Here are made-up nodes, facts about them, and rows of numbers that follow some of those facts. Name the node behind each unnamed row.

Some facts about the nodes:
plonu Δ:furu χ:sabram, skastu
tripus Δ:viskekli, tigo
skodren χ:maklar, digruvir
skaduk Δ:ziklekle
fiklivas Δ:ziklekle χ:gistir
zabapa Δ:zabar
nuvos Δ:nisul
stelis Δ:plafigo, motruk, gegi
fabrum χ:klotrusol, gegi, klege
klozekluk χ:tokam, plefin, klotrusol
rotron χ:skastam, toflir
zezo Δ:gegi
drabrul Δ:plafigo, geflera, motruk
punure χ:ninas, skadriter
stunem χ:tekin
druri Δ:skodran, nisul χ:staze
skadrur χ:maklar
dribre χ:pludri, botrevum, patran, zabar
figres χ:geflera, staze
stigrel χ:lopan, dramo
plevi χ:rifin, toflir
skupi χ:traflas, skadosel
lumime χ:tokam
stotre Δ:gegi
motruk Δ:furu χ:briskeda, stelis, dokeskir
bomul χ:mifik, gistir
bregok Δ:gegi
fenal χ:zofon
stegris χ:skeskes
dadi Δ:plafigo, skaduk
stestir Δ:gegi, zabar χ:skeflos
lafefem χ:dramo, nibrur, skastu
grikim χ:skastam, veflan
kilam χ:drinul, dupi, drufon
plaflan χ:briskeda, laplezar
trufis Δ:skadriter χ:vufem, ploflem, flatorok
plefi χ:maklar, nuvos
drure χ:groskun, plefin, ninas
depem χ:geflera
guzem χ:skastam, festi
pogor Δ:skodran
nibrur Δ:plafigo, zezo, furu
netre Δ:gegi χ:ziklekle
mibi χ:bregok, dizos
drigrur χ:traflas, drali
plafigo Δ:dupi
klivila χ:laful, plustevas
geflera Δ:plafigo, treplam
dupi Δ:gegi
gistir Δ:nibrur
vosimak Δ:stunem, nibrur χ:skolozul
gruples χ:lolem, skadosel
kubeve χ:zestam, drolor, treplam, patran
trorem Δ:vosimak χ:lolem
ploplan Δ:furu
gibur χ:flubruk, pludri, treplam
grutrom χ:lopan, zaklus
treplam Δ:furu, gegi
fludruskir Δ:zezo
viskekli χ:staze, skogu, flivem, klotrusol
digruvir Δ:stestir
roskir Δ:zezo
balir Δ:pogor
zubimis Δ:stunetro χ:libro, ziklekle, toflir, griplom
stagrir χ:flubruk, pludri
zogim χ:flubruk, bimok
ditok χ:kikur, zestam
skoplofli χ:libro, vige
lekla Δ:treplam
pliklugra χ:stelis, nidupla
pozemur χ:stotre, laplezar
tobu χ:noki, zezo, vore
drufon Δ:plafigo, mibi, festi
ziral Δ:grasta χ:tropokle
patran Δ:gegi
trila χ:briklal, traflas, zelu
flipan χ:kikur, floskudor
kloletras χ:vufem, lekla, nidupla, veflan
stunetro χ:fludruskir, dizos, groskun
nisul χ:kigi
zinu χ:skolozul, dokeskir
ligolam χ:groskun, liple
daskem χ:libro
kagre Δ:lekla, nibrur
mudru χ:toflir
skabil χ:stotre, tekin

Named rows:
treplam: [ 17 -55   0 -39 -17  -3  15  14  51 -26 -25  -8 -64  32  -9  36  -4 -15
 -26 -61  12 -42 -43 -14  38  30  -1  -4 -19  21 -18   8  -7  12 -18 -13
   0  15 -27  28  -6   2  -2  20 -39 -21  30 -45  24]
dupi: [ 21 -16  11  -1   7   6  19  -1  68  -1  14  10 -60  41 -16  61 -13  11
 -38 -26  24 -19 -30 -35  13  22   9   8   0 -17  -4  -4 -48  -5 -26 -18
 -50 -13 -24   4  27  -5  62  37  -7  -3 -17 -40   6]
gistir: [-33 -26 -24 -13 -23  -4  -4 -47   0 -28  11  17  -3  12 -27  13 -32   7
   9   4  -8  24 -12  21  17  12   3  30   5  26  33 -15   5 -21  29 -15
  -2  -4  26  24  -9   5   2  19   7  12 -32  13 -10]
drufon: [  3 -17 -37   8  -3   6   7 -27  25  24   6  26 -15  10 -14  34 -16  24
   5  17  11   6 -12 -16   1   3   6  25  -1  27 -29  -9   6 -10   2 -13
 -12 -16 -12   1 -19 -14 -16  -9  -6   6   5  15   5]
skolozul: [ -1   7   0   8  -1   0 -10   4  -9  10   0   1  10   1   6  -4   1   1
   1   4  -9  10   7   9  -2   6   1  -2   8  -4  11   4  -7   3  -9  -4
   2 -10  -3  -9  -1   1   4  -2  -7   5   4   3  -1]
rifin: [-11   6   3   4 -12  -7 -15  -2  -6   2  -5   1  17  -2  -4 -10  -2   2
  -4  -3 -10  -1  13  -4  -9  -7 -12  -4   3 -11  -4   6  -1   3   8   1
  -1   1  -4 -13   2   1   4   5  -6  -3   7   2  -2]
lopan: [ -1   5   4   4  -5  -3  -7   8  -3   5  -1  -6  10 -10   4  -8   5  -7
   2  -2  -3   4   5  -3  -6  -5  -4  -2   1  -5  -2   7   4   2   7  -2
  -1  -4  -3  -6   0  -4  -5  -7   0   7   3  -2   1]
drinul: [-2 10  4  4 -4 -2 -1 10 -6  6  3 -5  5 -6 -1 -9  8 -6  4 -1 -7  5  3 -2
 -4  4 -3  1  3 -6  5  4 -1  8 -2 -1  2 -9  4 -4 -8 -7  0 -5 -1 10  1  2
 -3]
ninas: [ -2   7   0   6   2   0  -7   3 -10  11   1   3   9   2   6  -6   3  -1
   3   4 -10   8   6  10  -1   8   2  -3  10  -5  11   4  -8   3  -8  -4
   0 -11  -2  -9  -1   0   4  -3  -6   5   1   2  -1]
grasta: [ -1   1  -1   0   1   0   0  13  -3   6   0  -7  12  -8   8  -8   1  -7
   8   3  -2   8   3   4  -1  -1   8  -7   1  -5   0   5   1   1   4  -4
  -2  -8  -5  -1   2   2  -6 -13   5   9  -1  -1   2]
veflan: [ -5   5   4   4  -7  -5  -9   6  -5   5   0  -1  12  -6   1 -10   3  -1
  -1  -1  -7   4   7   0  -7  -4  -6  -4   3  -8   0   5   1   3   4  -1
   0  -2  -3 -10   1  -2   1  -1  -4   3   4   1   0]
skabil: [  2  13  12   5   0   3 -10  -3 -12   0  -2  -5   2 -10   5  -7  14   2
  -4  -7   6   0   8  -6 -12 -10 -11   5   5  -1   6  -4  11   3   4  11
  12   6   8  -8   6  -2   0   2   2  -2   6   1   0]
klivila: [  4  10  11   3   8   7   5   4 -14   5   2  -4  -1  -3   9  -5  12  -1
   5   8  -1  -1   6   6  -2  -1   6   2   6   2   5  -5   0   1  -2   4
   2  -2   5  -7   3   3   1  -3   1   0   1   2   2]
griplom: [ -8   3   3   3 -13  -6 -14   2  -2   1  -5  -3  18  -7  -2 -10  -2  -2
  -1  -5  -6   2   9  -4 -10 -11  -7  -4   0 -12  -9   7   3   2  12   1
  -1   2  -8  -9   6  -1   0   2  -2  -1   7   0   4]
zaklus: [ -8  11   4   7  -9  -6 -12  -1  -9   3  -2   0  11  -7  -6 -10   4  -2
  -5  -6  -9   0   8  -6 -11  -2 -17   1   5 -10   1   4   0   6  -1   2
   4  -1   3 -12  -8  -8   7   5  -6   2   3   5  -3]
mibi: [ 13   9   9   2   7   8   9  13  -8   6   4 -13  -8 -15  11  -7  19  -5
  11   2  11   5   2  -6  -6  -6   7   9   2   9   0  -6  11   2   5   3
   4  -7   6  -1  -1  -5 -11 -18  12  10   1  -1   3]
trila: [  1  14  16   9   4   0  -1  -2 -23  -2  -3   3   6  -4  -2  -6  13  -4
  -8   5  -3 -11   4  -4  -7  -2 -10   4   7   0   3  -4  -1  -1   2   2
   6  10   6 -14  -2  -2   0   1  -1  -5  -1   2  -5]
tokam: [  0   5   3   7   1   1  -4   6  -6  10   1  -1   5  -4   4  -9   2  -4
   4   4  -8   7   4   7  -1   5   2  -1   7  -4   7   4  -6   5  -5  -2
   1 -11   0  -6  -5  -2   2  -5  -4   6  -1   0   0]
mifik: [ -6  10   6   8  -9  -7 -15  -3  -9   4  -2   2  13  -3  -5 -10   4   0
  -5  -4 -13   1   8  -3  -9   1 -16  -1   8 -10   2   5  -3   5  -2   2
   2   2   2 -11  -5  -4   7   6  -7   0   6   2  -3]
kubeve: [  7   8   5  -2   6   7  10  14 -13   5  -2  -9   2 -10  16  -3  13  -8
  10   7   5   3   2   8   3  -6  16   0   0   1   1  -6   7   2   5   3
   3  -4   0   0   9   6  -6  -8  10   4   5   0   7]

Name these rows:
No name comes twice in this set of rows, the named rows included.
[  3 -20 -29  -6  -6   1  12 -13  24   1   1  11 -23  10 -17  23 -10  11
   3  -1  10  -5 -23 -12  10  13  -4  16  -7  24 -13  -2  10   1 -10  -6
   3   0  -1  17 -28 -13 -14  -6 -10   3   3   7   1] -> lekla
[ -5   6  10   4  -2   4  -9 -10 -18  -4   1  -1   5  -4   4  -5   3   3
   1   2  -2  11  10  12  -5  -4   2   7   7   4  17  -9   6  -7  12   3
   6   0  13  -3  10   7   2   4   4   2  -5   3  -1] -> stunem
[  0  -6 -47  -5  41 -12  20   2  26 -28  14   8  16  12 -14   6 -37  23
  -1  29  16  -6 -33  23   9   5  -7 -51 -31 -13   8  17   0  -2 -55  13
  16  29  12  47 -28  -4  -1  -7  24 -17 -31  31 -35] -> pogor
[-33 -60 -36 -37 -52  -3   0 -57  11 -34  -4  17 -34  14 -39  25 -31   0
  15 -25  -5  12 -26   7  32  21  -4  61  -1  65  16 -22  26 -18  55 -23
   9   2  23  31 -25  -2 -31  15 -19  11  -6   4   9] -> nibrur
[ 11 -25 -43   6  -9   7   6 -24  37  26  -4  24 -24   4 -16  39 -14  25
   5   5  21  -2 -12 -34   0  -4   1  28  -8  31 -50  -5  20  -8  11 -12
  -5 -10 -21   4 -24 -23 -33 -16 -14   2  22  12  13] -> drabrul
[ 17 -13  20 -10  13   8  22  -1  50 -21   8  -2 -57  42 -10  47  -7   7
 -34 -26  24 -27 -26 -20  14  13  11   1  -4 -15   5  -9 -40  -6 -22  -6
 -35   5  -8  11  36   5  57  36  -2 -12 -21 -39   2] -> netre
[  7 -13 -45  10   4   4  12 -28  32  24   9  27 -20   8 -18  37 -18  30
   6  21  20   3 -16 -25  -2   1   0  26  -6  26 -38  -5  11  -9  -6  -8
  -5 -12  -8   7 -29 -26 -18 -13  -4   5   5  21   0] -> dadi
[ 14 -24 -48  21   3  12  15 -39  39  50   2  43 -41  15 -22  47 -16  35
   6  18  10  -5  -8 -34   5  11   2  48   7  45 -61 -13   9  -6  -6  -9
 -10 -23 -15  -1 -45 -33 -24 -15 -27   1  22  17  15] -> geflera
[-34 -23 -20 -19 -18   3   4 -58  -8 -43  17  12  -8  10 -26  16 -32  10
  15   9   2  30 -13  31  19   5  11  41   5  35  49 -30  13 -29  43  -9
   3   3  44  30   3  11   5  22  26  14 -46  15 -12] -> vosimak
[ 12 -64 -18 -46 -16   3  -1  -3   5 -25 -42  -2 -48  25   4   8  -3  -8
  -3 -46   1 -36 -30  22  44  29   0  -7 -19  59  -2   3  28  14 -17   2
  48  36 -11  29 -24  13 -59  -6 -56 -32  46 -19  24] -> motruk
[ 12 -21 -46  19 -10  10   4 -39  44  40   4  36 -30   9 -19  57 -19  38
   2  19  24   2  -9 -42  -6  -4   6  43   1  31 -60 -12   8 -17  17 -18
 -22 -24 -27  -6 -15 -27 -18 -10 -13   7  19  16  15] -> plafigo

Now the same nodes, written a new way:
Known rows:
plonu: [ 14   7  12  15 -22 -39  30  14   0  15 -30  25  19   8  -7 -12   7   3
   2  -6   6  -3 -16 -42 -30  45 -13 -49  11  25  -2   4]
dupi: [ 20  31  -5   4 -26  -5   7   5  -1  17 -27 -13   6 -13 -49   1  27  -8
  27  13  13  11  -4 -29 -19  36   4 -73  15  22   6  -1]
geflera: [ 22  12  -2   9 -24  -8  19  30   7  18 -23   3  10  -6 -37   6  24  -3
  13  15  13   9  -9 -34 -40  57 -10 -59  24  25   0  23]
balir: [  4 -39   2 -13 -27  10  53   6 -12  47  -7 -47 -12  18  22  -7   1  -3
 -10  32 -22  -1  30   5  23  16 -31 -14 -30  -8   8   8]
drure: [ -7   0  -6  -5  -9  -5  -1 -12 -11   5   1   3  11  15  -1 -10   2  -8
  -8  -2  11 -20  -5  -2   7   3  -6  -3  11  -8   2   3]
laful: [  3  -5  -6   1 -14  -6   4 -14   0   9   5 -11  17   4 -12   1   5  -1
   0   4  12 -19  12   7   3   8   6  -1   7 -10  -3  14]
plefi: [ -7  -3 -10  -8  -5 -17  -5  -3  12   5  13   6  19   9   6 -12   3  -9
  -4   8  10  -9   1  -3  23   9  -2  -6  14  -6  -4  -9]
tekin: [  5  -2  -7   4 -12  -3   8 -17  -3   4   1  -7  14   9 -11  -1   5   0
   3   3  12 -18  11   9   3   4   4   0   6 -10  -1  12]
furu: [ 28  49  12  -8  -4 -58  24  16   8  20 -13  -3  48 -34 -30  -2  43   3
  25  15  -5 -11 -11 -29 -61 -13  16 -44  21  13  49   6]
mudru: [ -7   1   9 -14 -10 -11  -1  -4  -8  13  19  -5  19  20  -1   1 -10  -7
   3  -6  13 -30  -9  -4  19   6   2 -13  11   1  -3  12]
klozekluk: [ -8  -1  -7  -6 -13  -4  -4  -9  -8   8   3   2  14  13  -1 -11   3  -9
  -8  -3  10 -19  -8  -2   5   5  -7  -2  14  -8   2   8]
zelu: [  2  -7  -7  -1 -12  -4   3 -15   2  10   3 -13  19   2 -11   0   4  -1
  -1   3  13 -19  12   5   1   9   9  -2   5 -11  -5  13]
kubeve: [ -5  -1   0  -3  -9 -11  -6 -12  -7  10   6  -4  13   7   0  -6  -2 -10
 -10  -2  15 -23  -1  -6   7   4 -10  -5  13 -10  -2   1]
kilam: [ -7  -1  -4  -7  -8  -7  -4 -10  -6   8   4  -1  15  11   0  -9  -1  -8
  -7  -2  13 -21  -4  -4   8   5  -5  -5  10  -7  -1   3]
stegris: [ -6  -2  -3  -7  -9  -7  -4 -11  -6   8   4  -1  14  11   0  -8  -1  -8
  -8  -1  13 -21  -4  -4   8   5  -5  -6  11  -8  -1   3]
liple: [  3  -4  -7   2 -13  -4   6 -15  -1   8   3 -10  16   6 -12   1   6  -1
   1   4  12 -17  12   7   3   7   5  -1   7 -10  -2  14]
gruples: [-10  -9  -5 -17  -2  -4  -7 -14  -3  12  -3  -6  22   4   3 -12  -7  -7
 -13  -1  17 -26  -5 -11   2   9   7  -9   3 -10  -6   1]
plefin: [  3  -4  -8   2 -14  -4   5 -14  -1   7   3  -9  16   7 -12  -1   7  -1
   0   3  11 -17  11   8   2   7   4   1   8 -10  -1  16]
flubruk: [  6  -4   3  11 -15 -17  -4 -17   1  14  10 -21  13  -6 -13   7   3  -7
  -7   2  20 -22  19   2   2   8 -11  -3  12 -14  -6   9]
gegi: [ 21  73 -12 -23 -24 -33 -10 -13 -10  28 -15 -35  35 -50 -61 -17  51 -19
  49  17  -9   0 -12 -26 -23 -30  28 -67  26   7  52  -8]

Name these rows:
No name comes twice in this set of rows, the named rows included.
[-11  -4  -7 -10 -17  -4  -9  -5  -3  13   7  -1  17   9   0 -10   4 -11
 -10  -3   8 -20  -9  -4   5   9  -9  -2  17  -9  -1  13] -> depem
[ 11  -1   0  -4 -19  -1   7 -10   9  12  13  -9  18   5  -8   4  -5  -1
  15   1  13 -31   5   7   9   6   3  -7   3  -9  -7  17] -> skastam
[-13  30  36   1 -31 -42   9  -6  18  16 -15  22  38   4   9   4  37  15
  -3 -31 -16 -17 -12  -8 -42  -9   3 -31  -9  10  33 -25] -> stunem
[ -1 -13  -8 -10  -6  -3   1 -17   5  13  -3 -17  25  -4  -9  -3  -1  -1
  -5   4  16 -23  10   0  -4  13  17  -6  -2 -11  -9  11] -> traflas
[-12  -8  -1   1  -5 -18   6 -13 -17   9   6 -19  19  17 -20   6   9  -1
 -10   1  10  -6  16   7   8  11  18  -3  14   0   1  18] -> libro
[ -2   1  -3  -8 -11  -4  -2 -11  -3   8   5   1  14  11   1  -9  -4  -7
  -2  -2  13 -25  -6  -3   9   3  -7  -6   9  -8  -1   3] -> kloletras
[ -2  -6   5 -46  -3  -5  37  13 -22  51   7 -53   3   2  29 -17  14 -15
  -9  42 -31 -13   8  -3  12 -36 -29 -12 -20 -16  50  -8] -> nisul
[  3  -3  -8   3 -13  -3   7 -16  -4   6   1  -8  14   8 -13  -1   7  -1
   1   3  12 -16  11   8   2   5   4   1   7 -10   0  14] -> groskun
[  5   7  25  25 -44 -31  29   2  20  18 -33  18  22   6 -11   9  26  19
   5 -22  -4   2   4 -18 -38  45   0 -50  -9  24  -1  -4] -> gistir
[-13  -6 -10 -13 -24  -1 -13   0  -2  16   9  -1  19   7   1 -12   7 -13
 -11  -4   4 -19 -12  -3   1  12 -12   0  22 -10   0  21] -> figres
[-20  -1  36  11 -42 -31  13  -7  24  21 -28  25  31  14  16   2  17  18
 -16 -40  -8 -12  -7 -17 -33  34   2 -40 -20  18  -3 -21] -> trorem
[  6  39  11   4 -47 -36   7 -15   9  27 -26  -8  32 -21 -32  -6  41   3
  27 -15 -14   1  -1 -17 -25   6  17 -58   2  16  22 -12] -> zezo
[  1  -6  -9   0 -18  -3   2 -12   0  10   5  -9  18   4 -12  -1   9  -3
   0   3   9 -17   9   8   0  10   2   1  11 -11  -2  20] -> klotrusol
[ -8  -2  -6  -8 -12  -5  -5  -9  -6   9   5   0  15  12  -1  -9   2  -9
  -9  -2  10 -21  -7  -3   6   6  -7  -3  13  -8   0   8] -> fabrum
[ -2  27 -20  -1 -55  -3 -18 -34 -22  26 -30 -16   0  -7 -41 -33  10 -24
  28 -10   2   8 -11 -30  35  25   3 -70  12  13 -11 -15] -> stestir

